Below are the code and all the weights of a small trained network. Each question names an input and a target symbol and asks about switching units off, where a switched-off unit gives its printed mean instead of its output.

import numpy as np


def w(rows, s, z=0):
    codes = np.array(rows[::2]) - 128.0
    scale = np.full(codes.shape[1], s)
    scale[-1] = z or s
    return codes * scale


def norm(h):
    return h / np.sqrt((h * h).mean(-1, keepdims=True) + 1e-5)


def f(y):
    return y / 2 * (1 + np.tanh(0.7978845608 * (y + 0.044715 * y**3)))


def softmax(a):
    e = np.exp(a - a.max(-1, keepdims=True))
    return e / e.sum(-1, keepdims=True)


def log_softmax(a):
    a = a - a.max(-1, keepdims=True)
    return a - np.log(np.exp(a).sum(-1, keepdims=True))


def net(x, mask):
    ids = ['γηθξτφ'.index(c) for c in x.split()]
    T = len(ids)
    res = E[ids] + P[:T]
    u = 0
    for l in range(2):
        q, k, v = (norm(res) @ M[l].T for M in (Q, K, V))
        z = softmax(np.where(np.tri(T) > 0, q @ k.T / 3**0.5, -1e9)) @ v
        res = res + np.where(mask[u], z, O[l][:, -1]) @ O[l][:, :-1]
        u += 1
        y = f(norm(res) @ A[l][:, :-1].T + A[l][:, -1])
        res = res + np.where(mask[u : u + 4], y, B[l][:, -1]) @ B[l][:, :-1]
        u += 4
    return log_softmax(norm(res)[-1] @ U[:, :-1].T + U[:, -1])


Q, K, V, O, A, B = {}, {}, {}, {}, {}, {}
E = w([
[83,108,90,170,168,134,110,105,43],'γ',
[75,163,192,90,158,149,174,131,126],'η',
[162,103,210,89,105,109,102,168,79],'θ',
[134,61,165,193,110,108,137,116,93],'ξ',
[174,170,95,95,100,38,150,138,152],'τ',
[4,111,144,157,41,136,76,67,96],'φ',
],0.028)
P = w([
[208,92,121,2,110,178,198,172,128],'0',
[125,61,122,56,181,113,160,117,173],'1',
[121,87,135,59,175,114,151,82,164],'2',
[133,114,156,70,147,134,174,73,140],'3',
[130,133,166,90,134,130,180,71,133],'4',
[122,152,174,110,114,130,186,79,127],'5',
[119,170,187,131,108,119,178,81,128],'6',
[99,184,186,146,99,106,172,88,132],'7',
[90,197,188,173,89,98,173,102,142],'8',
[71,217,194,189,78,92,173,115,142],'9',
[57,228,205,216,69,73,164,125,150],'10',
[47,225,219,245,81,37,141,166,127],'11',
],0.01)
Q[0] = w([
[123,161,174,109,178,21,170,32,12],'0.h0',
[46,214,169,255,83,94,80,218,141],'0.h0',
[136,70,42,142,171,183,130,64,162],'0.h0',
],0.0081)
K[0] = w([
[37,255,225,228,58,33,114,158,87],'0.h0',
[88,75,66,102,90,176,112,220,201],'0.h0',
[170,114,141,79,172,105,154,106,143],'0.h0',
],0.011)
V[0] = w([
[99,89,191,75,37,67,183,99,170],'0.h0',
[116,58,61,146,22,102,158,77,168],'0.h0',
[82,109,106,142,88,255,64,53,207],'0.h0',
],0.015)
O[0] = w([
[196,127,209,251,90,145,212,202,65,248],'0.h0',
[72,61,2,160,118,151,153,247,106,183],'0.h0',
[24,137,143,216,145,16,18,202,129,131],'0.h0',
],0.0089,0.014)
A[0] = w([
[141,113,167,78,6,224,25,179,130,61],'0.n0',
[122,114,53,130,103,101,117,119,68,194],'0.n1',
[99,126,69,112,164,158,127,33,74,3],'0.n2',
[177,125,147,118,117,81,149,132,125,140],'0.n3',
],0.023,0.0034)
B[0] = w([
[143,182,252,44,68,161,126,61,114,147],'0.n0',
[90,110,122,108,92,158,165,189,59,254],'0.n1',
[77,133,117,121,195,30,71,48,62,242],'0.n2',
[105,88,128,71,71,70,187,114,136,233],'0.n3',
],0.016,0.0089)
Q[1] = w([
[202,66,65,151,45,94,85,111,177],'1.h0',
[162,139,86,184,118,99,67,69,26],'1.h0',
[221,254,59,92,98,99,104,156,119],'1.h0',
],0.026)
K[1] = w([
[113,52,114,91,181,182,169,154,41],'1.h0',
[56,190,86,54,87,216,110,153,151],'1.h0',
[143,37,133,87,98,203,3,91,125],'1.h0',
],0.028)
V[1] = w([
[74,220,84,55,105,36,196,141,175],'1.h0',
[221,200,101,173,249,103,248,124,19],'1.h0',
[224,85,61,170,12,34,94,86,66],'1.h0',
],0.019)
O[1] = w([
[254,174,107,110,82,176,173,160,206,200],'1.h0',
[232,247,133,158,189,71,33,32,109,251],'1.h0',
[130,122,38,108,58,75,82,120,146,200],'1.h0',
],0.011,0.017)
A[1] = w([
[110,168,124,187,80,102,74,99,83,28],'1.n0',
[41,136,185,188,134,170,77,181,145,117],'1.n1',
[144,173,202,225,166,244,114,150,148,3],'1.n2',
[147,5,221,145,92,132,87,151,214,151],'1.n3',
],0.032,0.0029)
B[1] = w([
[60,151,148,203,116,155,104,199,146,252],'1.n0',
[238,188,110,119,109,105,92,25,222,198],'1.n1',
[58,210,222,171,190,45,238,145,226,182],'1.n2',
[55,5,230,27,222,207,147,205,61,137],'1.n3',
],0.021,0.025)
U = w([
[169,103,42,111,66,132,145,91,170,157],'γ',
[86,56,196,116,57,200,126,58,117,254],'η',
[82,123,158,174,67,159,129,198,80,130],'θ',
[93,126,134,185,164,147,1,35,107,131],'ξ',
[80,156,162,126,157,112,195,110,191,71],'τ',
[123,73,120,119,162,143,69,145,191,115],'φ',
],0.0099,0.005)

Each question gives the input, a string of symbols that net reads in full, and the target symbol t.
The units are the heads (3 rows each of Q, K, V and O) and the neurons (one row each of A and B). Each row of codes is followed by its name. A weight is (code - 128) times the scale printed after its matrix; where a second scale follows, it is the last column's (O, A, B and U).
mask holds one flag per unit, layer by layer, with each layer's heads first. A switched-off unit (its flag False) gives its mean, the last column of its rows in O or B, instead of its output. The means were averaged over made-up inputs and are rounded, as every weight is.
A unit's drop is (log p(t) with every unit on - log p(t) with that unit switched off) / (log p(t) with every unit on - log p(t) with every unit switched off).
The circuit of an input: a set's keep is (log p(t) with only the set's units on - log p(t) with every unit switched off) / (log p(t) with every unit on - log p(t) with every unit switched off). Starting from all 10 units, units are removed one at a time, each time the one whose removal leaves the highest keep (on an exact tie, the one counted first), for as long as the keep stays at least 0.8.
circuit, biggest first: the units of the circuit, biggest drop first
unit that matters most: the unit with the biggest drop
top k neurons: the k neurons with the biggest drops, biggest first
top k neurons in layer l: the k neurons of layer l with the biggest drops, biggest first
input γ τ τ γ η γ η, target ξ: circuit, biggest first	(0.h0, 0.n2, 1.h0, 1.n2)
input ξ η θ γ γ θ, target ξ: top 2 neurons	(0.n2, 0.n1)
input ξ γ η ξ ξ η, target θ: circuit, biggest first	(1.n1, 1.n2)
input τ γ γ θ ξ τ, target ξ: circuit, biggest first	(1.h0, 1.n2)
input γ η γ γ γ ξ γ τ τ, target γ: circuit, biggest first	(0.h0, 1.n2)
input γ γ γ θ φ ξ, target ξ: top 4 neurons	(0.n2, 1.n1, 0.n3, 1.n2)
input τ φ γ, target θ: unit that matters most	1.h0
input γ θ τ γ, target η: top 2 neurons	(0.n0, 0.n2)
input η ξ γ γ ξ γ γ ξ ξ η, target θ: top 3 neurons	(0.n2, 0.n1, 1.n1)
input θ ξ γ τ γ θ γ, target η: circuit, biggest first	(1.h0, 0.h0, 0.n0, 1.n2)
input τ γ γ η γ τ θ, target η: circuit, biggest first	(0.n0, 1.n2)
input τ τ θ τ ξ ξ η γ γ, target ξ: circuit, biggest first	(0.h0, 1.n2)
input γ τ η γ, target γ: top 2 neurons in layer 0	(0.n3, 0.n1)
input φ γ γ, target γ: top 2 neurons	(1.n1, 1.n0)
input φ γ γ ξ, target ξ: top 2 neurons	(1.n1, 0.n3)
input τ η τ τ θ η, target γ: top 3 neurons	(0.n3, 1.n0, 1.n2)
input γ η θ η θ τ, target γ: top 3 neurons	(1.n2, 1.n0, 0.n2)
input γ ξ τ τ φ θ, target θ: circuit, biggest first	(0.h0, 1.h0, 1.n1, 0.n2)
input γ ξ τ ξ, target γ: top 2 neurons in layer 1	(1.n0, 1.n2)
input γ η γ τ γ φ τ, target θ: unit that matters most	0.n2
input τ ξ ξ τ τ γ γ η γ γ ξ τ, target ξ: unit that matters most	1.h0
